Each row is followed by its class number.
[ 168 -143 -135  282    4   55 -137  -82   85   -7  246 -411  284 -359
  -60   97    6 -204 -331 -167  118  266  286 -202  -24 -103 -237 -391
 -204  -16   23 -319 -217 -417 -299  724]
3
[ -23  -98  -71  -63  -37   83 -313 -105   24  -17  -16 -123   99 -198
  -85   60 -164 -156   98   -4  -81 -147  -32 -159   24 -208  -55  -12
   98  -80   85   27  -37  -32 -270   -3]
4
[  70   14  -16   35  109  184   63  -66 -288   16  156   91   39   -3
  202   78  120   63 -239  -62   -2   -3  -54 -143   72  -72  -49   78
  -66  218   22 -205   25   -3   89  157]
1
[ -11   94    7  135  -70  106 -180  -32  -38   -1  -45  -45    7 -238
  -17  -69 -223  -16  -29  -15  -19  -13   -6 -152  -37  -89    0 -126
   76  -17   68 -201 -233 -120  -82  -35]
7
[ -83  -99   60   33  -56    3  241  137   16   33 -162 -222  -90  178
   96  -69  192   -4 -205  171  -39   72  -74  221  140  151  121 -196
  -68  285  -90 -100 -141   11   47  118]
1
[ 195  -82  -41   81  126  163   86  -87 -132  -22  117   75  -23   34
  216  196  114   64 -214  -90   21   37  -28  -20   48   61 -109    0
 -122  118   82  -70   89  111  139  180]
5
[  88  -47  -23   69   70   82   85  -75 -205  -16  117  114   53   77
  156   73  144   34 -249   -2   72  -14  -45  -63   84   10  -40  105
  -94  225  102 -157   64   -2    2   71]
2
[  19 -254 -568  442  -85  196 -526 -113 -170 -194  -48  138  164 -310
   92  192  184  -54  107 -377   46   19   47 -233 -250 -557 -121   51
 -199 -309  596 -219 -203 -104 -604  184]
3
[  53 -235 -269  383   55   -9  174  144  226   58 -217 -233  -47  134
  105   67   20 -207 -201   42 -378  229 -235  178   22 -205  211 -234
  -98   78  179 -174 -349   13  141  188]
0
[ 146  136 -396  340   65 -308   45  -14   37    2  -74  -67  406   12
   26   40  288 -279  -18   62  -17  131  -13   41   75  -99  -81   -6
 -303  159   57  -16  200 -161 -327   -4]
5
[  96  -53   -7   66   14  -80 -101   68  322 -221  -33 -133  224  -93
  -50  156  327   81  -81 -328 -195   25  173   32  -67  208  -57  351
 -101   98  -61  161  201 -295  204  179]
4
[ 109   -4  -32   55   45  126   18 -131   88  -41  151   41  -69 -110
  -60   11  -46  -27   33  -73  -71   87   41 -137   27   -5 -166  109
    7 -212   52 -132  -43 -110  -53  194]
4
[ -49   60 -274  -12   96 -151 -173  -35  -78   41  -37  126  328   33
   -7  152  287 -107   50 -140  -71  -19  -17    6  -21 -124  -15  236
  -69  333  -47  231  287  125  152  -22]
7
[ 167   46  125   89   28  146   32 -137  -16   67  205   33 -174  -77
  -17  -27 -153  -25  -25   28   -1  105  -35  -59  145   25 -125  110
  -42 -215  -29 -257    6  -73   20  285]
3
[  11  -86 -108  -79   38  177   -6 -112 -210   -7  165   65   50  161
  159  136  149   21 -204  -28  103  -88  -49   20   65   -3  -50  -20
  -25  251   95  -60  161   60   28  150]
4
[-182 -219 -104   63   63 -105   98  -28   82  448  109 -100  316  169
   34    9   83 -363 -161  322  -36    6  -46  349  264 -138  159 -341
  -92  140  198  317  -68  153  126  -69]
2
[  69   95   22   61 -110    1 -251  -70   33  -87  -42 -130  162 -319
  -46  -29 -171  -25  150  -31 -145 -103   90 -280 -105  -95  -47    8
   86 -145   99   23 -143 -282 -238  -40]
6
[ 298 -136  239 -241   95  464  -76 -136   35 -226 -154   -4 -625 -346
 -181   57  129  182  -36 -189  434   36  -96  150    3  186 -299 -254
  248   45 -171 -218  -94  380 -215  513]
4
[ 314 -362  -64  -24    3  308 -237 -325   36 -297 -213   38 -218   27
 -171  292  169  -82  -18 -119   69 -148   66  172   45  -67  -88  229
  -51 -143  241   29  218   77  -63  211]
5
[  68   44   64  -11  104  134 -123 -164   87    5  238  -29  -48  -90
  -68   54  -80 -134   80  -55   -1   77  -54  -42  137   70 -227   50
   12 -106   84 -149  118    8    4  369]
4
[-252  112 -254 -520   14  267   84  -67  217 -296 -176   71 -325   76
 -178 -152  348   66  368 -331  217    0  121    1 -280   68  -64  334
  169 -218  -71   62   26   -5 -347 -288]
2
[ 192 -186  -28  719   34 -136  136  -10   18   77    2 -210  353 -101
   80  159  -63  -69 -246   10 -387  375  115  -57   25 -230 -108  -82
 -269  -43 -218 -150  -71    6  674  393]
1
[ 249  -43  283   18  -64  347  169 -247   -9   -9  304   67 -103 -177
 -103  -55  -61   84 -419   -9  126    1  186  -72   20  -77  -93 -167
   44 -136 -168 -123  -72 -173  249  464]
0
[-208 -278  152  204  -79  163  255  -99    1  362 -101 -483   76  324
   70  -21  151 -298 -239  253  -67   89  -22  338  293   24  136 -621
 -300  108   60   17 -170  151  135   82]
7
[ 290 -114 -249   69  -57   87 -220 -230 -366  523  254  570  -77   72
  182  213 -512 -362   26  462 -242 -206 -323  120  172 -691  259  -33
    4 -189  119  140 -169  399  180  -36]
2
[  47  121  -41  134   29   73   53 -109  117   20  200  -37  -40   46
  -39  -72  -35 -118    9  -33  -38  150   -7  -66   50   -8  -90  108
  -76 -190   45 -196   30 -173  -26  241]
5
[ -99  -40 -259   59   70   16 -171  -31  235  -21   40  207  101   13
   45  207  137   40   82 -204    2   57   81  173 -106   20 -155  154
  -52 -120  244  288  186  179   80 -156]
1
[ 104 -331  305  365  -41  152   96 -173  -38  271  112    0   30 -228
   98   24 -103 -242 -506  306 -324   30  -80   56  443 -165  149  -27
 -321   41 -133 -292 -140  119  536  157]
6
[-297 -597 -246  270 -193  -49 -371  -51 -138  -29   21   83  281 -177
  279   37   -5  -80  380   39 -309   63  254 -349 -157 -225 -169  204
 -199 -473  211 -592 -368 -353 -508  186]
4
[-144  -37 -206   84  -17   36  146  -40  157   85   70 -149   -7  115
 -100  -39   81 -182 -143    8    6   70   40  225  108   45   78 -209
  -74  -94  265   91 -186 -100    5   17]
7
[ 103  -25   19  101   30   71  -62 -142   41   42  120  105 -117  -92
  -17  -21  -76  -46   63 -102  -41  117   -1 -167  -20   38 -155   77
  -25 -228   45 -220   -5  -55  -50  195]
7
[ -44 -369   -2   73  -24   40  143    6   14  122 -228 -169  -42   19
  -18  -64   79 -194  -40   32 -146   61  -87  -12   74  -86   70 -368
  -73  -96    6  -19 -330  109   20   23]
7
[  39 -729  224  117 -143   15 -189  -70   76   86  -36 -262 -276   33
  -98 -131  -42 -241 -334  -54  -66  -42 -404  -45  -51 -264  241 -207
  -26  169 -179 -338   54  496 -280  534]
1
[  39   59   -2   -2   39  182  -79 -141   56   43  160   91 -154  -91
  -26   25  -70  -33   36  -70  -69   59    7 -120  -19  -61 -132  149
   40 -229   56 -215  -94 -130 -154  161]
7
[  39 -256  -63  170  106   -1  272   50   85  -57 -179 -397   51  202
   32   37  160 -122  -99   22 -213  129 -109  169   48  -38   93 -192
 -102   97   71  -93 -133  -31   36  208]
5
[ 141   35 -108   45   37   99   66  -71 -215   33  138   73  112  112
  209  125  116  -24 -256   38   22  -47  -65   36  122    9   27   45
 -110  288   62  -44  187   32  155  103]
3
[  12   86  -83  151  -80   33 -341  -65   22  -80  134   78  239 -322
  -65   13 -175  -83  -99  -74  -78 -166    8 -176  -26 -229  -29   25
   62 -123  273   -6 -133 -298 -130  -15]
1
[  15  -10  157  377 -213  169   49 -161  -70  271  267  169  146   56
  222  -10    6 -135  -93  185 -300   57  274  -53   43  -58   99   73
 -330 -278   -8 -297 -234 -310  344   66]
4
[ -72 -236 -190  226   89  127   70   67  322  134 -110 -373   40  181
   12   68   99 -301 -296  -85 -185  198 -220  280  150   -9  139 -352
  -66  265  235   45 -199  160  280  237]
1
[ 600 -387  342 -426  356    2  -56  -78 -618  -78 -678  -18 -392 -398
   69  375  131  152  281  396   85 -184   55 -167  155  -12 -341  184
  282  102 -542 -341  -48  165 -646   44]
0
[  93 -298  438   99  107  344   83 -401   22  174  223   -3  162   42
  -62  285   -4   17 -162  221 -151  -85    0  762  208 -236  -61 -158
 -185  -81 -130   49  274  214  682  384]
3
[ 117  228  116   10  116  -37  192  145 -244  -54 -146 -141  161  115
  150   67  105   25  153   72  -48  130   98 -127    8   55 -201   48
  -63  -24 -276 -305 -143 -321 -156  -70]
3
[ -88  -42 -178 -127 -137   32 -330 -101  -79   84  -67  -11   40  -88
  -45   23 -155 -180  115  187   79 -166   -9  -18  111 -244   19  -23
   48  -71  101   75  -45 -103 -306  -80]
2
[ 148  -94  -24  -18   -2   96   23  -84 -185  -11  119   99   26  102
  187  109   98  -25 -187    2    8  -97  -20 -116   49   68  -20   86
  -77  185   15  -99  127   79  -78   33]
4
[ -60   53  189  204   47 -323   84  378  308  110 -150 -320  382  -86
 -210 -347   -2 -181  -22   61  241  263  -72  252  195   52   92 -201
   81  365 -239  375  133  486   76    3]
2
[ 157  -48  -69  119   36   61   92  -48  -96  -64  123   56  101  100
  157  122  111  -36 -277  -58  -77    0  -30 -114   32   56  -36   35
 -140  207   60 -195   29  -82   28   86]
4
[ 401  -36 -113  156  -45  122  106   14  -67 -416 -345   -9 -309  129
   77  247  120   35  127 -138 -202  153  127 -226   52  -41  -88  360
 -414 -320   37 -168  107 -119 -105  -22]
4
[  70  -63  -39   47   50  216  -72 -169   37   60  154   48 -170 -111
  -27   53 -100  -80   22  -59  -29  116  -36  -69   87  -96 -160   61
    1 -268   74 -155 -110   14   -8  251]
6
[  48   81  -19  -29   64  186  -58 -205  -62   76  185   84 -226  -89
   -6   14 -129  -25  129    0  -11   57  -50 -108   62  -70 -180   77
   30 -270   64 -164   12  -10  -66  222]
1
[  96 -474 -314 -403  264  376 -120  -28   54 -158 -192 -172 -517  -90
  210  252  129  -85   93 -323 -304  105 -228 -305 -282 -213   16  145
   80  158   43 -497 -244  196 -602  413]
1
[ 127  -90   31  -10   55  205  101  -98 -281    6   74   44  -16   48
  171  100  102   65 -214   52   98  -56   -1  -47  112  -45  -60   15
  -80  159  -26 -129   14   75  -86  108]
5
[ 112  -54  337 -122    0  207 -210 -204  288  243  446  261  228   20
 -106   19   35 -221  -35   46 -172 -174  -66  592  208  -64  135  231
   55  -49    2  276  307    2  541  499]
7
[ 129    9   38  155   83   86  -14 -115   84   27  209   15  -38  -20
  -38    1  -91  -90  116 -148  -90  160    0 -147   23   32 -155  108
  -81 -254   96 -178   11  -41   -4  242]
4
[ 166   -5  -84   84   16   44   23  -19 -135  -15  121   88  130  -21
  169   68  102   19 -265  -59  -15  -27  -32  -91   53   17   31   58
 -104  263  101  -64    9  -68  -26   84]
6
[ 112  -91  -23   19   80  112   38  -71  -77  -17  119  -40  163  129
  176  145  127  -94 -212  -15  -38  -53  -48   21  110   20   -8   47
 -108  225   91   31  197   91   95  139]
5
[ 222   43  159  390 -105  -97    8   37  183 -253 -173 -488   78  115
 -139  245   10  -14 -118   97 -165  275  161  413  302  224  -60  131
 -289  291 -158  121  340  100  593  671]
7
[  95 -360 -259 -100 -124   54  -65  102 -106  392 -252  354   94  136
  532  268  -93 -256  256  383 -412  -75   24  347  329 -219  230  165
 -311 -293 -228  402   51  354  479 -442]
1
[ 237 -316  214  -36  -11  234  106  -63  -76  155 -197  -66   30 -230
   43  -55  -24  -17 -417  194  -69  -86 -225  230  433 -289  253 -204
  -70  452 -413  270  286  449  683  265]
0
[ 298   36 -233  546 -226   34  137 -214 -118  291  100  -80  291  228
   80   -5   16 -349 -232  280 -130  169   40  148  103 -263  112 -264
 -290  183  -83  -78  -51   14   36  405]
7
[ -24 -131 -126   36  -38   57 -325 -151 -153    9  -62  -11  192 -112
  229  180  112  -92  215    9 -115 -177   90    2   49  -25 -111  286
 -122 -159   60 -165  108 -196 -315  -35]
0
[ 234 -196 -273 -251 -131  309   92  -17  184 -501 -307  363 -899 -130
  -42   33 -187  170  124 -196 -165   58  254 -576 -258  -68   32  655
   83 -852  140 -227 -318 -235 -180 -434]
2
[  -9   37 -243   39  -69   30 -354  -41   -9   31   32   97  179 -283
    3   15 -126  -95   92  -28  -45 -136  -16  -94   28 -217   21   62
   69  -52  154   93  -36 -108 -127  -78]
4
[ 141   30  -28  137  -35   43 -331  -10 -107  -75  -71   -2   53 -249
   33  106 -241  -22   93  -39  -92  -38  -52 -177   19 -220  -49    2
  -16 -125  155  -88 -113 -127  -97   32]
6
[  44 -435  -67  -36   67   22  192   -7  244  159 -127 -127   92  128
  -40   46   40 -321 -138  153 -199   26 -128  287  175 -128  155 -285
  -96   69   -6  223 -132  264  129   28]
5
[  95 -331   11  331  -47   65   81  -28 -273  247  199  -37  452  -81
  115  -71   62 -215 -199  203  -34   48   56  305  230 -431  190 -108
 -201  142 -161   77    5  380  179  405]
1
[  62  -12  -84  -47   17  151   54  -92 -142   -5   92   81    6   85
  198  107  110   -1 -165    4  -26  -39  -31  -77   69   59  -43   91
  -57  143   31 -105  112  -25  140   55]
3
[  52  112 -113 -180  -67 -105 -125   29   14  -70 -160   20 -119  121
  -93  -24  235  -72  241  -97  -33  -36 -174  -58 -120  -24   31  218
   57  187 -153   47   62   61 -346  109]
6
[ -89 -535    9 -483  281   81  -73 -220  152  125  195 -141 -197 -624
 -339   13 -174 -229  -38  -91 -165  -30 -240 -139  -48 -321 -246 -153
  431 -131 -580 -327 -447  165 -203  677]
0
[ 194 -253 -320  293 -337 -192   73 -228  -46 -144 -166  -49  189  187
  -32   58  -80 -316 -223  409 -480 -223    9  -47  121 -266  265  204
 -178  -31  106   -3   81 -287  -14  -85]
7
